Here is a tiny trained network, its code and every weight. The questions are about switching its units off for an input and a class, where a switched-off unit gives its printed mean instead of its output.

import numpy as np


def w(rows, s, z=0):
    codes = np.array(rows[::2]) - 128.0
    scale = np.full(codes.shape[1], s)
    scale[-1] = z or s
    return codes * scale


def f(y):
    return y / 2 * (1 + np.tanh(0.7978845608 * (y + 0.044715 * y**3)))


def log_softmax(a):
    a = a - a.max(-1, keepdims=True)
    return a - np.log(np.exp(a).sum(-1, keepdims=True))


def net(x, mask):
    res = np.array(x, float).reshape(1, 3) / 4 @ E
    y = f(res @ A[0][:, :-1].T + A[0][:, -1])
    res = res + np.where(mask, y, B[0][:, -1]) @ B[0][:, :-1]
    return log_softmax(res[-1] @ U[:, :-1].T + U[:, -1])


A, B = {}, {}
E = w([
[216,140,74,135,151,200,46,133,176,9,62],'x0',
[43,154,121,67,197,187,53,59,153,39,184],'x1',
[130,40,170,61,203,168,157,173,59,38,128],'x2',
],0.013)
A[0] = w([
[79,104,198,59,183,161,100,72,133,71,224,48],'N1',
[254,106,56,188,112,188,63,165,191,66,74,167],'N2',
[114,126,10,66,158,195,98,115,202,9,64,38],'N3',
[202,27,107,89,192,177,14,156,94,50,61,50],'N4',
[137,15,239,104,94,168,142,166,22,60,104,127],'N5',
[90,30,185,26,202,152,147,223,57,43,121,105],'N6',
[92,226,63,200,101,97,72,72,157,185,216,254],'N7',
[109,154,21,107,173,223,37,95,145,65,92,106],'N8',
[228,74,117,162,160,216,89,211,164,50,82,103],'N9',
[210,127,63,182,110,177,53,150,191,71,85,121],'N10',
[3,143,110,74,178,176,71,58,138,146,167,219],'N11',
[111,162,106,82,194,224,34,75,177,61,125,61],'N12',
],0.008,0.0047)
B[0] = w([
[64,169,44,125,192,66,31,103,78,157,206,207],'N1',
[250,174,91,109,158,231,113,134,218,127,43,255],'N2',
[149,222,67,52,52,61,179,164,64,130,185,248],'N3',
[211,220,45,74,68,37,190,160,87,115,60,245],'N4',
[94,34,152,42,236,165,173,184,72,166,48,215],'N5',
[73,102,51,55,187,15,177,161,31,222,134,243],'N6',
[165,224,183,208,3,75,136,80,176,119,163,223],'N7',
[209,227,45,117,9,75,212,115,110,113,154,247],'N8',
[185,47,115,19,140,139,149,183,197,192,3,240],'N9',
[204,192,82,87,86,209,71,98,194,62,37,232],'N10',
[45,116,163,143,194,120,38,50,175,199,213,225],'N11',
[130,209,53,129,48,62,153,110,26,95,187,247],'N12',
],0.0076,0.02)
U = w([
[151,164,118,175,46,19,195,188,83,196,123,234],'0',
[69,155,109,176,129,124,62,35,169,124,212,191],'1',
[178,137,114,178,74,189,90,147,197,121,72,95],'2',
[156,181,84,141,65,152,89,71,118,47,178,10],'3',
[76,2,228,133,163,121,209,195,57,164,131,196],'4',
[62,63,120,64,207,76,63,76,67,95,211,43],'5',
[174,51,114,44,160,153,178,163,143,75,69,3],'6',
],0.0099,0.0051)

Each question gives the input, the list of numbers given to net, and the class t.
The units are the neurons (one row each of A and B). Each row of codes is followed by its name. A weight is (code - 128) times the scale printed after its matrix; where a second scale follows, it is the last column's (A, B and U).
mask holds one flag per neuron, in row order. A switched-off neuron (its flag False) gives its mean, the last column of its row in B, instead of its output. The means were averaged over made-up inputs and are rounded, as every weight is.
A unit's drop is (log p(t) with every unit on - log p(t) with that unit switched off) / (log p(t) with every unit on - log p(t) with every unit switched off).
The circuit of an input: a set's keep is (log p(t) with only the set's units on - log p(t) with every unit switched off) / (log p(t) with every unit on - log p(t) with every unit switched off). Starting from all 12 units, units are removed one at a time, each time the one whose removal leaves the highest keep (on an exact tie, the one counted first), for as long as the keep stays at least 0.8.
units of the circuit, in order: the units of the circuit, biggest drop first
most important unit: the unit with the biggest drop
top k neurons: the k neurons with the biggest drops, biggest first
drop of u: that unit's drop, to one decimal
input [1,7,-8], class 3: most important unit	N8
input [-1,8,7], class 5: top 2 neurons	N1; N11
input [0,4,8], class 5: top 3 neurons	N1; N5; N7
input [8,4,1], class 0: top 2 neurons	N4; N3
input [4,0,5], class 6: top 4 neurons	N9; N7; N5; N2
input [0,7,-6], class 1: top 2 neurons	N11; N4
input [5,0,1], class 6: top 4 neurons	N9; N7; N2; N10
input [6,-5,0], class 2: top 2 neurons	N6; N5
input [2,6,8], class 0: top 2 neurons	N4; N8
input [1,-6,1], class 6: drop of N7	0.1
input [8,-8,0], class 2: drop of N10	0.2
input [-8,-5,6], class 4: drop of N3	0.0
input [-7,1,5], class 5: top 2 neurons	N1; N9
input [5,2,8], class 0: units of the circuit, in order	N4
